Below is a small trained network, with its code and all its weights. Each question gives an input and a class and asks what happens when units are switched off, that is, made to give their printed mean instead of their output.

import numpy as np


def w(rows, s, z=0):
    codes = np.array(rows[::2]) - 128.0
    scale = np.full(codes.shape[1], s)
    scale[-1] = z or s
    return codes * scale


def norm(h):
    return h / np.sqrt((h * h).mean(-1, keepdims=True) + 1e-5)


def f(y):
    return y / 2 * (1 + np.tanh(0.7978845608 * (y + 0.044715 * y**3)))


def log_softmax(a):
    a = a - a.max(-1, keepdims=True)
    return a - np.log(np.exp(a).sum(-1, keepdims=True))


def net(x, mask):
    res = np.array(x, float).reshape(1, 8) / 4 @ E
    u = 0
    for l in range(3):
        y = f(norm(res) @ A[l][:, :-1].T + A[l][:, -1])
        res = res + np.where(mask[u : u + 11], y, B[l][:, -1]) @ B[l][:, :-1]
        u += 11
    return log_softmax(norm(res)[-1] @ U[:, :-1].T + U[:, -1])


A, B = {}, {}
E = w([
[159,78,154,136,134,99,82,94,164],'x0',
[162,129,136,166,178,101,157,102,182],'x1',
[151,142,122,119,127,98,63,156,108],'x2',
[122,104,118,172,190,206,105,108,142],'x3',
[118,202,95,72,78,132,170,102,157],'x4',
[127,132,149,59,251,140,92,172,118],'x5',
[89,116,219,141,131,90,214,112,106],'x6',
[144,130,73,166,115,159,130,47,180],'x7',
],0.014)
A[0] = w([
[117,42,109,32,33,131,21,221,72,119],'0.n1',
[147,98,6,159,146,203,94,20,180,19],'0.n2',
[159,113,103,189,122,124,116,148,138,69],'0.n3',
[140,77,160,177,33,72,175,91,178,110],'0.n4',
[165,147,69,223,96,5,59,242,68,88],'0.n5',
[123,3,240,124,212,140,147,46,208,120],'0.n6',
[139,66,66,109,117,174,129,140,235,73],'0.n7',
[154,121,16,193,89,210,50,74,232,3],'0.n8',
[99,113,206,132,160,234,186,209,103,169],'0.n9',
[154,53,164,230,197,60,98,114,181,150],'0.n10',
[86,68,219,240,98,213,157,123,82,6],'0.n11',
],0.013,0.0038)
B[0] = w([
[170,69,92,4,117,122,167,123,89,243],'0.n1',
[121,167,106,220,168,175,82,72,162,235],'0.n2',
[94,83,130,115,112,163,99,146,165,146],'0.n3',
[120,112,156,27,83,91,165,108,192,212],'0.n4',
[139,55,159,110,90,88,95,163,82,212],'0.n5',
[126,50,206,144,144,122,112,167,78,242],'0.n6',
[97,118,80,142,170,123,120,111,116,175],'0.n7',
[136,127,85,189,167,128,33,98,202,247],'0.n8',
[113,115,139,154,161,98,136,172,42,210],'0.n9',
[156,61,171,128,158,151,149,142,165,229],'0.n10',
[176,160,96,180,144,151,175,99,9,204],'0.n11',
],0.022,0.012)
A[1] = w([
[157,234,38,70,180,93,121,79,146,88],'1.n1',
[154,166,133,186,45,111,57,136,115,4],'1.n2',
[78,231,105,144,177,172,110,154,114,46],'1.n3',
[123,105,154,141,249,94,156,109,146,58],'1.n4',
[84,106,145,124,62,190,113,106,98,90],'1.n5',
[152,137,113,191,56,108,59,188,143,52],'1.n6',
[152,83,229,174,233,129,173,195,158,125],'1.n7',
[115,134,80,11,116,165,84,242,61,102],'1.n8',
[188,152,179,145,106,150,88,100,155,35],'1.n9',
[114,105,30,128,146,215,151,123,238,95],'1.n10',
[169,138,135,121,118,163,143,145,147,88],'1.n11',
],0.015,0.0043)
B[1] = w([
[88,184,111,44,109,224,137,215,85,170],'1.n1',
[132,63,96,167,109,109,144,220,213,131],'1.n2',
[75,66,126,55,129,147,185,158,103,152],'1.n3',
[99,87,93,72,160,43,91,173,115,189],'1.n4',
[198,171,161,130,122,61,174,159,125,129],'1.n5',
[122,117,166,139,125,117,109,182,200,137],'1.n6',
[123,89,182,18,71,74,69,149,106,248],'1.n7',
[183,59,174,86,154,30,133,190,129,251],'1.n8',
[141,84,123,115,213,96,120,130,180,140],'1.n9',
[250,186,56,120,92,200,69,125,146,201],'1.n10',
[72,116,132,111,181,139,108,72,133,120],'1.n11',
],0.014,0.013)
A[2] = w([
[146,167,131,196,77,145,209,105,139,52],'2.n1',
[137,176,194,157,177,101,50,59,149,86],'2.n2',
[123,208,161,94,71,92,217,93,248,141],'2.n3',
[135,129,149,142,144,158,156,140,120,66],'2.n4',
[66,121,151,179,167,217,139,197,104,159],'2.n5',
[176,146,14,125,139,171,139,91,96,73],'2.n6',
[49,151,137,98,156,191,98,208,118,4],'2.n7',
[176,187,110,32,154,147,83,221,164,237],'2.n8',
[29,249,86,77,251,56,71,202,124,203],'2.n9',
[168,115,53,193,94,155,172,98,199,102],'2.n10',
[129,130,153,59,67,109,221,119,82,38],'2.n11',
],0.015,0.0023)
B[2] = w([
[65,153,107,85,107,85,75,144,142,136],'2.n1',
[189,95,91,200,67,59,207,180,147,172],'2.n2',
[46,192,84,115,114,164,148,103,91,164],'2.n3',
[121,141,151,108,163,132,94,118,107,125],'2.n4',
[174,216,140,111,174,49,160,186,107,158],'2.n5',
[102,146,128,84,120,154,176,147,125,188],'2.n6',
[157,85,119,98,74,106,107,77,105,141],'2.n7',
[164,101,135,70,91,186,173,105,108,233],'2.n8',
[148,78,133,78,44,130,133,65,130,175],'2.n9',
[175,101,122,78,158,178,150,134,106,185],'2.n10',
[97,103,162,158,156,97,131,144,254,255],'2.n11',
],0.021,0.012)
U = w([
[134,149,67,46,86,202,141,99,136,151],'0',
[3,175,149,112,79,99,178,85,191,91],'1',
[113,141,145,200,163,103,129,154,34,110],'2',
[149,96,75,208,143,170,44,91,229,164],'3',
[100,183,168,171,59,135,75,96,115,3],'4',
[125,18,194,28,118,65,135,158,113,180],'5',
],0.014,0.0057)

Each question gives the input, the list of numbers given to net, and the class t.
The units are the neurons (one row each of A and B). Each row of codes is followed by its name. A weight is (code - 128) times the scale printed after its matrix; where a second scale follows, it is the last column's (A, B and U).
mask holds one flag per neuron, layer by layer. A switched-off neuron (its flag False) gives its mean, the last column of its row in B, instead of its output. The means were averaged over made-up inputs and are rounded, as every weight is.
A unit's drop is (log p(t) with every unit on - log p(t) with that unit switched off) / (log p(t) with every unit on - log p(t) with every unit switched off).
The circuit of an input: a set's keep is (log p(t) with only the set's units on - log p(t) with every unit switched off) / (log p(t) with every unit on - log p(t) with every unit switched off). Starting from the 12 units with the biggest drops (on a tie, the unit counted first), units are removed one at a time, each time the one whose removal leaves the highest keep (on an exact tie, the one counted first), for as long as the keep stays at least 0.8.
circuit, biggest first: the units of the circuit, biggest drop first
k most important neurons: the k neurons with the biggest drops, biggest first
k most important neurons of layer l: the k neurons of layer l with the biggest drops, biggest first
drop when u is switched off: that unit's drop, to one decimal
input [-7,-8,-3,3,0,3,-5,8], class 0: most important neuron : (0.n6)
input [-3,3,6,-4,7,3,-4,6], class 0: circuit, biggest first : (1.n1; 0.n6)
input [2,-7,0,7,-2,1,5,-4], class 2: 3 most important neurons : (0.n11; 0.n9; 0.n4)
input [8,2,-8,6,-2,-6,-5,-6], class 3: 2 most important neurons of layer 0 : (0.n8; 0.n2)
input [5,3,0,-4,7,1,1,-3], class 0: 2 most important neurons : (0.n6; 0.n5)
input [0,1,1,1,7,1,-2,6], class 3: 2 most important neurons : (0.n8; 0.n2)
input [-2,2,-4,8,-7,-7,2,-1], class 2: 2 most important neurons of layer 0 : (0.n11; 0.n1)
input [-7,7,-5,-5,0,-1,-3,7], class 0: circuit, biggest first : (0.n6; 1.n10)
input [1,5,-8,5,-6,2,-1,3], class 2: 2 most important neurons : (0.n6; 0.n2)
input [-4,8,1,-7,2,-3,1,-4], class 1: 2 most important neurons of layer 0 : (0.n1; 0.n6)
input [4,-4,2,8,7,3,-8,-8], class 0: 2 most important neurons : (0.n6; 0.n5)
input [-5,2,3,-4,5,-8,-4,6], class 3: 4 most important neurons of layer 0 : (0.n8; 0.n1; 0.n2; 0.n11)
input [-7,-8,4,4,4,1,-7,8], class 0: 2 most important neurons of layer 1 : (1.n1; 1.n3)
input [-4,7,6,3,3,7,1,7], class 3: circuit, biggest first : (0.n2)
input [-2,-2,5,-8,6,2,4,6], class 0: 2 most important neurons of layer 0 : (0.n6; 0.n5)
input [0,-7,6,7,0,-3,5,7], class 3: drop when 0.n8 is switched off : 0.2
input [2,-8,7,8,-1,0,6,5], class 2: drop when 0.n11 is switched off : 0.2
input [2,0,5,6,6,-8,-5,7], class 3: drop when 0.n8 is switched off : 0.1
input [-4,-6,-4,-4,-8,2,0,8], class 0: drop when 0.n5 is switched off : 0.3
input [-2,-7,-6,7,-7,-2,3,-1], class 2: circuit, biggest first : (0.n11)
